[[-32  16  65 -65 -61 -14  11 -86 -44  93]
 [ 25  50   2 -20 -21  42  58  25 -20  -5]]
|
[[-44  93 -32  16  65 -65 -61 -14  11 -86]
 [-20  -5  25  50   2 -20 -21  42  58  25]]

[[  3  51  72  71  -5   4 -33]
 [-86  19   1  14  87 -86 -45]
 [ 60 -42 -13 -13 -61  61  57]
 [ 48 -71 -44 -43 -49  49  72]]
|
[[  4 -33   3  51  72  71  -5]
 [-86 -45 -86  19   1  14  87]
 [ 61  57  60 -42 -13 -13 -61]
 [ 49  72  48 -71 -44 -43 -49]]

[[-45  91  -5  71  67  76  90]
 [-16  93  76  -3  49  49 -31]
 [ 96  77  55  32  -4  84  63]
 [-95  11  72  20  98  67 -72]
 [-78  16 -67  46 -65 -41 -86]
 [ 51  10 -74 -29  94  55 -53]
 [-60  -5 -60   3  -8 -11  -7]
 [ 93  14  10  90 -67 -38  19]
 [ 21 -48 -97  71 -64 -73 -35]
 [ 75 -56  19  -3  72  83   4]
 [ 11  70 -71  76  81 -82 -81]
 [ 51 -71 -81 -18 -89  85 -96]]
|
[[ 76  90 -45  91  -5  71  67]
 [ 49 -31 -16  93  76  -3  49]
 [ 84  63  96  77  55  32  -4]
 [ 67 -72 -95  11  72  20  98]
 [-41 -86 -78  16 -67  46 -65]
 [ 55 -53  51  10 -74 -29  94]
 [-11  -7 -60  -5 -60   3  -8]
 [-38  19  93  14  10  90 -67]
 [-73 -35  21 -48 -97  71 -64]
 [ 83   4  75 -56  19  -3  72]
 [-82 -81  11  70 -71  76  81]
 [ 85 -96  51 -71 -81 -18 -89]]

[[ -36  -56   77  103   11 -105  -34]
 [  93   18   46   42   57  -61   60]
 [-102   14   27  -31  -21   83  -17]
 [ -18  -34   14  -52  -98  -74  102]
 [  38  103   -6   47  -44  -30    9]
 [  67   75   -6  -55  -66  -63   -8]
 [  88   56   96  -29  -21  -28  -86]
 [  79   34   68  -52  106  -91   54]
 [ -99  -20   22   16   18  -35   99]
 [ -28   -8  -52  -82  100  -23   36]]
|
[[-105  -34  -36  -56   77  103   11]
 [ -61   60   93   18   46   42   57]
 [  83  -17 -102   14   27  -31  -21]
 [ -74  102  -18  -34   14  -52  -98]
 [ -30    9   38  103   -6   47  -44]
 [ -63   -8   67   75   -6  -55  -66]
 [ -28  -86   88   56   96  -29  -21]
 [ -91   54   79   34   68  -52  106]
 [ -35   99  -99  -20   22   16   18]
 [ -23   36  -28   -8  -52  -82  100]]

[[ 21 -49  18 -16 -22  77   9 -38]
 [ 90  19  62 -47 -92 -34  24 -35]
 [-11  -1  16  -1 -15   0   3 -15]
 [ 88 -18  55 -46 -49  18   3 -19]
 [ 25 -61  32 -16 -31  45  31 -44]]
|
[[  9 -38  21 -49  18 -16 -22  77]
 [ 24 -35  90  19  62 -47 -92 -34]
 [  3 -15 -11  -1  16  -1 -15   0]
 [  3 -19  88 -18  55 -46 -49  18]
 [ 31 -44  25 -61  32 -16 -31  45]]

[[ 71  86  74  85  83 -85  85   8  82 -80]
 [ 17  85  84  83  65 -84  85 -56  84 -85]
 [ 48  85  81  85  81 -85  84 -30  83 -83]
 [ 53  85  79  84  80 -85  86 -19  83 -82]
 [ 70  85  75  84  82 -85  84  10  80 -79]
 [-85  85 -79 -85 -85 -85  85  84 -66  76]
 [-85  84 -69 -84 -84 -85  85  83 -54  47]
 [ 79  85  70  83  81 -85  85   3  81 -79]]
|
[[ 82 -80  71  86  74  85  83 -85  85   8]
 [ 84 -85  17  85  84  83  65 -84  85 -56]
 [ 83 -83  48  85  81  85  81 -85  84 -30]
 [ 83 -82  53  85  79  84  80 -85  86 -19]
 [ 80 -79  70  85  75  84  82 -85  84  10]
 [-66  76 -85  85 -79 -85 -85 -85  85  84]
 [-54  47 -85  84 -69 -84 -84 -85  85  83]
 [ 81 -79  79  85  70  83  81 -85  85   3]]
